Below are the code and all the weights of a small trained network. Each question names an input and a class and asks about switching units off, where a switched-off unit gives its printed mean instead of its output.

import numpy as np


def w(rows, s, z=0):
    codes = np.array(rows[::2]) - 128.0
    scale = np.full(codes.shape[1], s)
    scale[-1] = z or s
    return codes * scale


def f(y):
    return y / 2 * (1 + np.tanh(0.7978845608 * (y + 0.044715 * y**3)))


def log_softmax(a):
    a = a - a.max(-1, keepdims=True)
    return a - np.log(np.exp(a).sum(-1, keepdims=True))


def net(x, mask):
    res = np.array(x, float).reshape(1, 4) / 4 @ E
    y = f(res @ A[0][:, :-1].T + A[0][:, -1])
    res = res + np.where(mask, y, B[0][:, -1]) @ B[0][:, :-1]
    return log_softmax(res[-1] @ U[:, :-1].T + U[:, -1])


A, B = {}, {}
E = w([
[126,65,121,68,154,169,249,96,126,112,90],'x0',
[105,105,69,98,106,185,125,129,80,171,214],'x1',
[149,81,109,95,31,130,107,142,197,109,117],'x2',
[163,60,130,202,113,168,89,106,50,71,107],'x3',
],0.013)
A[0] = w([
[107,171,175,158,236,146,129,110,76,170,131,2],'neuron 1',
[139,85,121,109,8,138,107,161,203,116,95,14],'neuron 2',
[143,109,115,181,101,139,104,89,74,93,110,126],'neuron 3',
[167,141,178,140,106,98,120,134,174,96,75,104],'neuron 4',
[90,100,52,124,117,158,105,149,111,171,176,74],'neuron 5',
[146,75,114,89,139,150,212,70,124,110,96,72],'neuron 6',
[179,71,130,158,88,167,96,116,107,81,122,146],'neuron 7',
[105,144,85,94,99,160,120,114,70,137,205,71],'neuron 8',
[128,193,122,184,86,96,28,173,122,145,155,77],'neuron 9',
[88,183,111,65,115,115,122,169,205,181,132,145],'neuron 10',
[88,158,148,78,134,107,147,132,164,144,138,121],'neuron 11',
[115,162,139,188,173,90,151,130,149,91,83,109],'neuron 12',
],0.013,0.0043)
B[0] = w([
[74,1,68,101,21,81,95,5,115,190,219,213],'neuron 1',
[103,45,56,156,16,121,132,22,70,221,192,235],'neuron 2',
[70,135,177,205,195,63,160,122,129,41,143,224],'neuron 3',
[212,217,112,132,151,176,68,187,25,190,123,204],'neuron 4',
[210,147,121,158,100,131,84,214,51,135,82,202],'neuron 5',
[79,212,108,56,119,216,188,149,173,80,75,236],'neuron 6',
[95,139,199,165,220,66,168,139,133,110,195,237],'neuron 7',
[238,215,180,90,141,131,84,141,69,151,106,205],'neuron 8',
[51,134,89,21,121,229,154,142,231,55,35,248],'neuron 9',
[92,77,208,220,196,65,138,156,156,67,166,230],'neuron 10',
[113,111,160,153,212,103,110,153,118,109,125,189],'neuron 11',
[211,191,70,173,116,154,90,202,67,182,105,201],'neuron 12',
],0.0092,0.016)
U = w([
[83,111,201,181,194,64,143,132,139,86,151,90],'0',
[72,133,105,52,113,203,156,130,175,86,66,86],'1',
[102,77,86,127,49,98,122,69,108,176,179,255],'2',
[247,156,133,133,128,134,98,167,81,147,101,32],'3',
],0.014,0.004)

Each question gives the input, the list of numbers given to net, and the class t.
The units are the neurons (one row each of A and B). Each row of codes is followed by its name. A weight is (code - 128) times the scale printed after its matrix; where a second scale follows, it is the last column's (A, B and U).
mask holds one flag per neuron, in row order. A switched-off neuron (its flag False) gives its mean, the last column of its row in B, instead of its output. The means were averaged over made-up inputs and are rounded, as every weight is.
A unit's drop is (log p(t) with every unit on - log p(t) with that unit switched off) / (log p(t) with every unit on - log p(t) with every unit switched off).
The circuit of an input: a set's keep is (log p(t) with only the set's units on - log p(t) with every unit switched off) / (log p(t) with every unit on - log p(t) with every unit switched off). Starting from all 12 units, units are removed one at a time, each time the one whose removal leaves the highest keep (on an exact tie, the one counted first), for as long as the keep stays at least 0.8.
units of the circuit, in order: the units of the circuit, biggest drop first
unit that matters most: the unit with the biggest drop
k most important neurons: the k neurons with the biggest drops, biggest first
drop of u: that unit's drop, to one decimal
input [6,3,3,6], class 0: units of the circuit, in order	neuron 7
input [6,-3,6,-6], class 0: 2 most important neurons	neuron 10; neuron 9
input [4,8,-7,-2], class 3: 3 most important neurons	neuron 8; neuron 5; neuron 2
input [-7,6,7,7], class 0: 2 most important neurons	neuron 7; neuron 3
input [-8,-6,-1,-7], class 1: 3 most important neurons	neuron 9; neuron 7; neuron 3
input [-8,4,-8,5], class 1: 2 most important neurons	neuron 9; neuron 2
input [6,-6,2,-7], class 0: 2 most important neurons	neuron 10; neuron 9
input [5,3,-4,-6], class 0: 2 most important neurons	neuron 9; neuron 10
input [-2,4,2,1], class 3: 2 most important neurons	neuron 1; neuron 6
input [7,7,-8,7], class 2: 3 most important neurons	neuron 1; neuron 9; neuron 10
input [1,5,2,5], class 0: 4 most important neurons	neuron 7; neuron 3; neuron 4; neuron 12
input [-1,-4,8,7], class 2: 4 most important neurons	neuron 2; neuron 10; neuron 11; neuron 4
input [6,2,-7,-6], class 2: drop of neuron 7	0.7
input [-1,-5,-8,3], class 2: drop of neuron 1	1.1
input [-2,-1,-2,0], class 1: unit that matters most	neuron 2
input [-7,6,-1,2], class 1: drop of neuron 9	3.0
